Here is a tiny trained network, its code and every weight. The questions are about switching its units off for an input and a target symbol, where a switched-off unit gives its printed mean instead of its output.

import numpy as np


def w(rows, s, z=0):
    codes = np.array(rows[::2]) - 128.0
    scale = np.full(codes.shape[1], s)
    scale[-1] = z or s
    return codes * scale


def norm(h):
    return h / np.sqrt((h * h).mean(-1, keepdims=True) + 1e-5)


def f(y):
    return y / 2 * (1 + np.tanh(0.7978845608 * (y + 0.044715 * y**3)))


def softmax(a):
    e = np.exp(a - a.max(-1, keepdims=True))
    return e / e.sum(-1, keepdims=True)


def log_softmax(a):
    a = a - a.max(-1, keepdims=True)
    return a - np.log(np.exp(a).sum(-1, keepdims=True))


def net(x, mask):
    ids = ['ΓΣαζηλφψ'.index(c) for c in x.split()]
    T = len(ids)
    res = E[ids] + P[:T]
    r = norm(res)
    for j in range(2):
        rows = slice(4 * j, 4 * j + 4)
        q, k, v = (r @ M[0][rows].T for M in (Q, K, V))
        z = softmax(np.where(np.tri(T) > 0, q @ k.T / 4**0.5, -1e9)) @ v
        o = O[0][rows]
        res = res + np.where(mask[j], z, o[:, -1]) @ o[:, :-1]
    y = f(norm(res) @ A[0][:, :-1].T + A[0][:, -1])
    res = res + np.where(mask[2:6], y, B[0][:, -1]) @ B[0][:, :-1]
    return log_softmax(norm(res)[-1] @ U[:, :-1].T + U[:, -1])


Q, K, V, O, A, B = {}, {}, {}, {}, {}, {}
E = w([
[168,111,165],'Γ',
[104,127,209],'Σ',
[144,103,230],'α',
[53,182,12],'ζ',
[170,150,151],'η',
[78,61,161],'λ',
[140,143,128],'φ',
[245,5,41],'ψ',
],0.015)
P = w([
[244,66,252],'0',
[196,83,222],'1',
[176,92,197],'2',
[160,97,175],'3',
[145,92,166],'4',
[155,93,177],'5',
[104,117,167],'6',
],0.0036)
Q[0] = w([
[101,196,90],'head 1',
[219,62,180],'head 1',
[138,43,98],'head 1',
[132,150,95],'head 1',
[110,94,251],'head 2',
[167,160,129],'head 2',
[161,111,122],'head 2',
[51,58,195],'head 2',
],0.014)
K[0] = w([
[184,162,177],'head 1',
[70,144,34],'head 1',
[96,145,82],'head 1',
[114,141,146],'head 1',
[63,117,28],'head 2',
[149,47,136],'head 2',
[104,145,185],'head 2',
[88,202,6],'head 2',
],0.011)
V[0] = w([
[40,120,76],'head 1',
[148,181,197],'head 1',
[108,184,170],'head 1',
[69,150,149],'head 1',
[190,159,169],'head 2',
[58,57,226],'head 2',
[152,67,76],'head 2',
[139,247,133],'head 2',
],0.011)
O[0] = w([
[98,113,65,34],'head 1',
[73,199,148,151],'head 1',
[100,136,153,101],'head 1',
[74,130,140,85],'head 1',
[113,146,72,211],'head 2',
[81,101,87,255],'head 2',
[178,107,59,126],'head 2',
[171,254,245,51],'head 2',
],0.0094,0.0055)
A[0] = w([
[206,105,132,69],'neuron 1',
[118,255,130,213],'neuron 2',
[176,214,153,253],'neuron 3',
[78,102,196,9],'neuron 4',
],0.015,0.0041)
B[0] = w([
[175,156,135,235],'neuron 1',
[3,163,117,238],'neuron 2',
[13,208,17,240],'neuron 3',
[132,68,176,252],'neuron 4',
],0.011,0.0034)
U = w([
[184,190,105,112],'Γ',
[93,85,133,35],'Σ',
[106,26,218,121],'α',
[144,165,188,160],'ζ',
[91,132,125,142],'η',
[65,11,86,4],'λ',
[59,123,72,161],'φ',
[186,76,77,191],'ψ',
],0.011,0.0037)

Each question gives the input, a string of symbols that net reads in full, and the target symbol t.
The units are the heads (4 rows each of Q, K, V and O) and the neurons (one row each of A and B). Each row of codes is followed by its name. A weight is (code - 128) times the scale printed after its matrix; where a second scale follows, it is the last column's (O, A, B and U).
mask holds one flag per unit, heads first, then neurons. A switched-off unit (its flag False) gives its mean, the last column of its rows in O or B, instead of its output. The means were averaged over made-up inputs and are rounded, as every weight is.
A unit's drop is (log p(t) with every unit on - log p(t) with that unit switched off) / (log p(t) with every unit on - log p(t) with every unit switched off).
The circuit of an input: a set's keep is (log p(t) with only the set's units on - log p(t) with every unit switched off) / (log p(t) with every unit on - log p(t) with every unit switched off). Starting from all 6 units, units are removed one at a time, each time the one whose removal leaves the highest keep (on an exact tie, the one counted first), for as long as the keep stays at least 0.8.
circuit, biggest first: the units of the circuit, biggest drop first
top k neurons: the k neurons with the biggest drops, biggest first
heads that matter: for each layer, one digit per head in row order, 1 if its drop is at least 0.15 and else 0, layers parted by /
drop of u: that unit's drop, to one decimal
input ψ α α η λ ψ Γ, target ψ: heads that matter : 00
input φ φ Γ, target φ: circuit, biggest first : [neuron 3; head 2]
input ζ α φ ψ α λ, target α: circuit, biggest first : [head 2; head 1]
input Σ λ α η, target λ: heads that matter : 01
input α Σ Γ, target α: top 3 neurons : [neuron 3; neuron 4; neuron 2]
input φ λ α η ζ α Γ, target Γ: circuit, biggest first : [head 2; head 1; neuron 3; neuron 2]
input Γ ψ Σ, target ψ: circuit, biggest first : [head 2; head 1]
input α η φ α, target φ: top 2 neurons : [neuron 3; neuron 2]
input α ζ η, target ψ: top 2 neurons : [neuron 3; neuron 2]
input ζ α λ Γ α, target ζ: top 2 neurons : [neuron 3; neuron 2]
input ζ Σ η, target ψ: top 2 neurons : [neuron 3; neuron 4]
input Γ φ Γ ψ φ, target ψ: top neuron : [neuron 2]
input φ ζ ψ Γ Γ, target Γ: drop of head 2 : 0.8
input Γ α ζ Γ Γ α, target ζ: drop of head 1 : 0.1
input α ψ λ, target ψ: drop of head 2 : 0.4
input Γ α ψ Γ φ, target ψ: top neuron : [neuron 3]
